Here is a tiny trained network, its code and every weight. The questions are about switching its units off for an input and a target symbol, where a switched-off unit gives its printed mean instead of its output.

import numpy as np


def w(rows, s, z=0):
    codes = np.array(rows[::2]) - 128.0
    scale = np.full(codes.shape[1], s)
    scale[-1] = z or s
    return codes * scale


def f(y):
    return y / 2 * (1 + np.tanh(0.7978845608 * (y + 0.044715 * y**3)))


def softmax(a):
    e = np.exp(a - a.max(-1, keepdims=True))
    return e / e.sum(-1, keepdims=True)


def log_softmax(a):
    a = a - a.max(-1, keepdims=True)
    return a - np.log(np.exp(a).sum(-1, keepdims=True))


def net(x, mask):
    ids = ['ΓΘΛΠΣΩβδζημφψ'.index(c) for c in x.split()]
    T = len(ids)
    res = E[ids] + P[:T]
    u = 0
    for l in range(2):
        q, k, v = (res @ M[l].T for M in (Q, K, V))
        z = softmax(np.where(np.tri(T) > 0, q @ k.T / 4**0.5, -1e9)) @ v
        res = res + np.where(mask[u], z, O[l][:, -1]) @ O[l][:, :-1]
        u += 1
        y = f(res @ A[l][:, :-1].T + A[l][:, -1])
        res = res + np.where(mask[u : u + 8], y, B[l][:, -1]) @ B[l][:, :-1]
        u += 8
    return log_softmax(res[-1] @ U[:, :-1].T + U[:, -1])


Q, K, V, O, A, B = {}, {}, {}, {}, {}, {}
E = w([
[6,134,85],'Γ',
[67,122,140],'Θ',
[140,182,68],'Λ',
[185,102,208],'Π',
[122,199,120],'Σ',
[134,24,126],'Ω',
[70,120,136],'β',
[207,107,102],'δ',
[140,100,154],'ζ',
[68,119,145],'η',
[39,144,189],'μ',
[116,226,219],'φ',
[179,166,193],'ψ',
],0.018)
P = w([
[3,115,96],'0',
[61,131,111],'1',
[85,140,117],'2',
[107,144,116],'3',
[130,146,109],'4',
[146,157,109],'5',
[165,156,101],'6',
[188,171,105],'7',
[208,184,98],'8',
[222,194,102],'9',
[205,204,95],'10',
],0.0058)
Q[0] = w([
[254,192,146],'L0H0',
[219,124,133],'L0H0',
[55,151,130],'L0H0',
[213,200,150],'L0H0',
],0.0042)
K[0] = w([
[101,233,158],'L0H0',
[142,253,144],'L0H0',
[99,19,115],'L0H0',
[98,166,155],'L0H0',
],0.0033)
V[0] = w([
[72,87,113],'L0H0',
[5,36,172],'L0H0',
[97,116,160],'L0H0',
[136,125,128],'L0H0',
],0.0028)
O[0] = w([
[66,111,149,169],'L0H0',
[3,81,97,251],'L0H0',
[133,126,103,170],'L0H0',
[113,126,131,119],'L0H0',
],0.0032,0.0022)
A[0] = w([
[49,106,65,1],'L0N0',
[120,63,94,180],'L0N1',
[138,127,188,154],'L0N2',
[210,215,158,131],'L0N3',
[209,182,51,114],'L0N4',
[94,67,117,29],'L0N5',
[186,252,123,111],'L0N6',
[220,17,192,54],'L0N7',
],0.012,0.0036)
B[0] = w([
[225,97,165,221],'L0N0',
[105,198,130,161],'L0N1',
[145,70,155,203],'L0N2',
[215,190,126,254],'L0N3',
[114,13,8,232],'L0N4',
[74,164,118,134],'L0N5',
[43,207,46,244],'L0N6',
[253,223,43,234],'L0N7',
],0.013,0.0031)
Q[1] = w([
[167,109,95],'L1H0',
[78,90,117],'L1H0',
[5,167,118],'L1H0',
[135,150,126],'L1H0',
],0.032)
K[1] = w([
[111,96,122],'L1H0',
[157,115,94],'L1H0',
[162,250,9],'L1H0',
[118,151,122],'L1H0',
],0.023)
V[1] = w([
[54,155,127],'L1H0',
[130,173,108],'L1H0',
[84,252,163],'L1H0',
[169,121,176],'L1H0',
],0.011)
O[1] = w([
[44,154,119,164],'L1H0',
[146,165,78,240],'L1H0',
[97,254,115,254],'L1H0',
[168,133,192,28],'L1H0',
],0.011,0.0069)
A[1] = w([
[11,3,114,155],'L1N0',
[140,183,254,108],'L1N1',
[230,116,179,107],'L1N2',
[73,101,240,20],'L1N3',
[77,56,26,2],'L1N4',
[80,90,91,176],'L1N5',
[134,204,102,181],'L1N6',
[43,53,13,213],'L1N7',
],0.0089,0.0065)
B[1] = w([
[135,162,67,176],'L1N0',
[171,149,99,163],'L1N1',
[104,141,170,166],'L1N2',
[251,193,127,137],'L1N3',
[132,220,152,178],'L1N4',
[121,104,127,162],'L1N5',
[126,83,160,253],'L1N6',
[122,61,144,227],'L1N7',
],0.022,0.021)
U = w([
[130,101,126,60],'Γ',
[120,104,126,192],'Θ',
[85,161,134,57],'Λ',
[122,116,126,179],'Π',
[131,101,119,25],'Σ',
[135,112,101,138],'Ω',
[133,108,108,85],'β',
[164,85,190,120],'δ',
[96,115,55,106],'ζ',
[192,1,94,217],'η',
[129,109,117,209],'μ',
[88,65,162,103],'φ',
[162,142,79,5],'ψ',
],0.0075,0.0034)

Each question gives the input, a string of symbols that net reads in full, and the target symbol t.
The units are the heads (4 rows each of Q, K, V and O) and the neurons (one row each of A and B). Each row of codes is followed by its name. A weight is (code - 128) times the scale printed after its matrix; where a second scale follows, it is the last column's (O, A, B and U).
mask holds one flag per unit, layer by layer, with each layer's heads first. A switched-off unit (its flag False) gives its mean, the last column of its rows in O or B, instead of its output. The means were averaged over made-up inputs and are rounded, as every weight is.
A unit's drop is (log p(t) with every unit on - log p(t) with that unit switched off) / (log p(t) with every unit on - log p(t) with every unit switched off).
The circuit of an input: a set's keep is (log p(t) with only the set's units on - log p(t) with every unit switched off) / (log p(t) with every unit on - log p(t) with every unit switched off). Starting from the 12 units with the biggest drops (on a tie, the unit counted first), units are removed one at a time, each time the one whose removal leaves the highest keep (on an exact tie, the one counted first), for as long as the keep stays at least 0.8.
circuit, biggest first: the units of the circuit, biggest drop first
most important unit: the unit with the biggest drop
k most important neurons: the k neurons with the biggest drops, biggest first
top k neurons in layer l: the k neurons of layer l with the biggest drops, biggest first
input μ η Θ δ Π Γ η Λ η Θ, target ζ: 2 most important neurons	(L0N6; L0N4)
input η μ Θ μ Π η, target δ: circuit, biggest first	(L1H0; L0N7; L1N2; L0N6)
input Π Γ φ μ, target Λ: circuit, biggest first	(L0N6; L1H0)
input μ β μ ζ μ ψ δ μ η Σ η, target φ: top 2 neurons in layer 1	(L1N7; L1N6)
input μ δ Γ Λ β, target ζ: top 3 neurons in layer 1	(L1N0; L1N6; L1N4)
input μ δ Θ, target η: most important unit	L1H0
input Σ ψ δ η β, target η: circuit, biggest first	(L0N7; L1H0)
input ψ Λ μ μ Π ζ δ μ μ β Π, target δ: circuit, biggest first	(L1N2; L0N7; L1N6; L0N3)
input μ Π η μ Λ Λ Π Θ, target δ: top 3 neurons in layer 0	(L0N7; L0N3; L0N6)
input Λ φ Θ μ Σ ζ μ Π μ, target δ: circuit, biggest first	(L0N7; L1H0; L1N2)
input μ μ Γ μ Λ Λ η, target ζ: top 3 neurons in layer 0	(L0N4; L0N7; L0N6)
input β Σ φ Γ η η Θ, target Λ: circuit, biggest first	(L1H0; L0N4; L0N3)
input η Γ δ Λ μ μ η, target ζ: top 4 neurons in layer 0	(L0N4; L0N6; L0N7; L0N3)
input η μ Ω δ η, target η: circuit, biggest first	(L1H0)
input μ Λ δ φ η Ω μ φ μ Θ, target Λ: 2 most important neurons	(L0N6; L0N3)
input μ Θ δ μ δ Λ Π μ Σ, target φ: 3 most important neurons	(L1N7; L1N6; L0N6)
input φ μ μ, target Λ: circuit, biggest first	(L1H0; L0N6)
input μ φ Π δ δ μ Λ Σ, target φ: 4 most important neurons	(L1N7; L1N6; L0N3; L0N6)
input ζ μ Γ μ Ω δ μ Σ μ, target φ: top 2 neurons in layer 0	(L0N3; L0N6)
input Λ ψ μ β Λ Θ μ φ Σ δ Θ, target η: most important unit	L0N7
